Below are the code and all the weights of a small trained network. Each question names an input and a class and asks about switching units off, where a switched-off unit gives its printed mean instead of its output.

import numpy as np


def w(rows, s, z=0):
    codes = np.array(rows[::2]) - 128.0
    scale = np.full(codes.shape[1], s)
    scale[-1] = z or s
    return codes * scale


def norm(h):
    return h / np.sqrt((h * h).mean(-1, keepdims=True) + 1e-5)


def f(y):
    return y / 2 * (1 + np.tanh(0.7978845608 * (y + 0.044715 * y**3)))


def log_softmax(a):
    a = a - a.max(-1, keepdims=True)
    return a - np.log(np.exp(a).sum(-1, keepdims=True))


def net(x, mask):
    res = np.array(x, float).reshape(1, 4) / 4 @ E
    u = 0
    for l in range(3):
        y = f(norm(res) @ A[l][:, :-1].T + A[l][:, -1])
        res = res + np.where(mask[u : u + 8], y, B[l][:, -1]) @ B[l][:, :-1]
        u += 8
    return log_softmax(norm(res)[-1] @ U[:, :-1].T + U[:, -1])


A, B = {}, {}
E = w([
[106,121,131,141,136,72,55],'x0',
[58,138,141,103,255,155,185],'x1',
[77,196,223,158,92,48,199],'x2',
[37,101,126,119,77,145,114],'x3',
],0.0071)
A[0] = w([
[155,114,100,143,115,122,97,119],'0.n0',
[153,134,156,111,146,64,158,22],'0.n1',
[144,153,155,115,80,255,224,207],'0.n2',
[121,122,191,120,123,197,70,69],'0.n3',
[181,210,103,166,148,114,116,3],'0.n4',
[238,184,121,141,201,35,133,64],'0.n5',
[146,159,156,226,33,76,116,154],'0.n6',
[126,84,180,166,160,135,91,39],'0.n7',
],0.0075,0.0035)
B[0] = w([
[204,161,81,87,113,201,162,151],'0.n0',
[90,55,150,137,150,178,199,132],'0.n1',
[142,84,132,125,157,2,6,217],'0.n2',
[136,134,78,178,66,172,133,120],'0.n3',
[100,76,69,172,189,166,218,129],'0.n4',
[136,103,67,214,158,50,111,198],'0.n5',
[111,138,120,56,94,148,140,253],'0.n6',
[134,117,71,78,124,110,79,114],'0.n7',
],0.0071,0.0057)
A[1] = w([
[172,76,101,117,142,250,120,14],'1.n0',
[97,159,238,117,114,127,133,51],'1.n1',
[1,104,109,129,70,130,67,113],'1.n2',
[107,142,178,173,108,79,135,5],'1.n3',
[116,140,174,172,132,73,154,71],'1.n4',
[165,99,116,137,51,135,85,223],'1.n5',
[125,74,80,143,142,175,53,59],'1.n6',
[54,158,148,79,233,148,148,213],'1.n7',
],0.009,0.0022)
B[1] = w([
[145,85,223,120,57,172,145,189],'1.n0',
[235,54,253,86,123,134,142,184],'1.n1',
[188,51,40,229,242,107,187,246],'1.n2',
[186,86,179,122,101,208,116,172],'1.n3',
[229,35,172,63,144,179,160,189],'1.n4',
[52,180,145,100,129,19,101,255],'1.n5',
[209,89,246,115,104,168,211,220],'1.n6',
[34,217,28,30,62,105,80,238],'1.n7',
],0.0069,0.0054)
A[2] = w([
[24,192,88,90,197,108,72,56],'2.n0',
[165,2,13,164,169,74,206,62],'2.n1',
[90,157,187,159,111,75,222,67],'2.n2',
[137,45,169,151,170,70,150,120],'2.n3',
[185,109,84,142,71,82,107,232],'2.n4',
[20,84,126,147,88,133,133,28],'2.n5',
[159,119,102,100,106,225,67,2],'2.n6',
[146,79,62,155,119,239,59,122],'2.n7',
],0.0077,0.0031)
B[2] = w([
[104,97,45,82,98,76,79,182],'2.n0',
[133,115,139,214,192,128,131,241],'2.n1',
[138,153,123,123,23,218,250,145],'2.n2',
[190,75,124,143,171,174,106,228],'2.n3',
[70,145,90,115,165,103,95,254],'2.n4',
[74,126,79,185,136,139,160,121],'2.n5',
[153,91,149,40,87,195,219,131],'2.n6',
[147,154,254,146,143,200,231,146],'2.n7',
],0.0087,0.0061)
U = w([
[172,119,254,95,65,201,224,41],'0',
[120,85,141,118,147,64,106,253],'1',
[33,193,99,79,35,92,121,133],'2',
[127,115,94,234,176,109,169,9],'3',
],0.0095,0.0023)

Each question gives the input, the list of numbers given to net, and the class t.
The units are the neurons (one row each of A and B). Each row of codes is followed by its name. A weight is (code - 128) times the scale printed after its matrix; where a second scale follows, it is the last column's (A, B and U).
mask holds one flag per neuron, layer by layer. A switched-off neuron (its flag False) gives its mean, the last column of its row in B, instead of its output. The means were averaged over made-up inputs and are rounded, as every weight is.
A unit's drop is (log p(t) with every unit on - log p(t) with that unit switched off) / (log p(t) with every unit on - log p(t) with every unit switched off).
The circuit of an input: a set's keep is (log p(t) with only the set's units on - log p(t) with every unit switched off) / (log p(t) with every unit on - log p(t) with every unit switched off). Starting from the 12 units with the biggest drops (on a tie, the unit counted first), units are removed one at a time, each time the one whose removal leaves the highest keep (on an exact tie, the one counted first), for as long as the keep stays at least 0.8.
circuit, biggest first: the units of the circuit, biggest drop first
most important unit: the unit with the biggest drop
k most important neurons: the k neurons with the biggest drops, biggest first
top k neurons in layer l: the k neurons of layer l with the biggest drops, biggest first
drop of u: that unit's drop, to one decimal
input [5,6,-3,7], class 3: circuit, biggest first	(1.n2)
input [3,7,-5,-4], class 2: circuit, biggest first	(1.n7 1.n2)
input [4,7,-4,6], class 2: 3 most important neurons	(1.n7 0.n2 0.n5)
input [4,-3,-3,-8], class 3: circuit, biggest first	(0.n4 0.n2 2.n1)
input [0,-1,5,6], class 3: 2 most important neurons	(1.n2 1.n6)
input [-6,-2,-6,8], class 3: 2 most important neurons	(1.n2 0.n2)
input [1,5,-2,7], class 3: 3 most important neurons	(1.n2 1.n5 2.n1)
input [-7,-2,5,-2], class 1: top 2 neurons in layer 1	(1.n6 1.n0)
input [0,3,-4,-4], class 0: top 3 neurons in layer 1	(1.n5 1.n2 1.n0)
input [3,6,-6,1], class 0: circuit, biggest first	(1.n0 2.n7 0.n2)
input [6,-5,6,-2], class 0: circuit, biggest first	(0.n2 2.n2)
input [-6,-5,-6,0], class 0: top 2 neurons in layer 2	(2.n0 2.n6)
input [-3,5,-5,4], class 0: top 2 neurons in layer 1	(1.n5 1.n6)
input [1,0,-5,8], class 3: circuit, biggest first	(1.n2)
input [3,-4,-3,-7], class 3: top 2 neurons in layer 0	(0.n5 0.n4)
input [-2,-4,-3,-1], class 2: 2 most important neurons	(1.n5 1.n2)
input [6,-5,-1,8], class 3: 2 most important neurons	(1.n2 1.n7)
input [-7,-1,6,5], class 1: top 2 neurons in layer 2	(2.n7 2.n6)
input [6,8,-7,1], class 2: top 4 neurons in layer 1	(1.n7 1.n4 1.n1 1.n3)
input [-1,-8,-4,0], class 2: most important unit	1.n5
input [4,7,1,2], class 2: drop of 1.n7	1.0
input [-1,6,1,1], class 2: drop of 1.n7	0.8
input [-1,-1,5,-3], class 0: drop of 1.n2	0.3
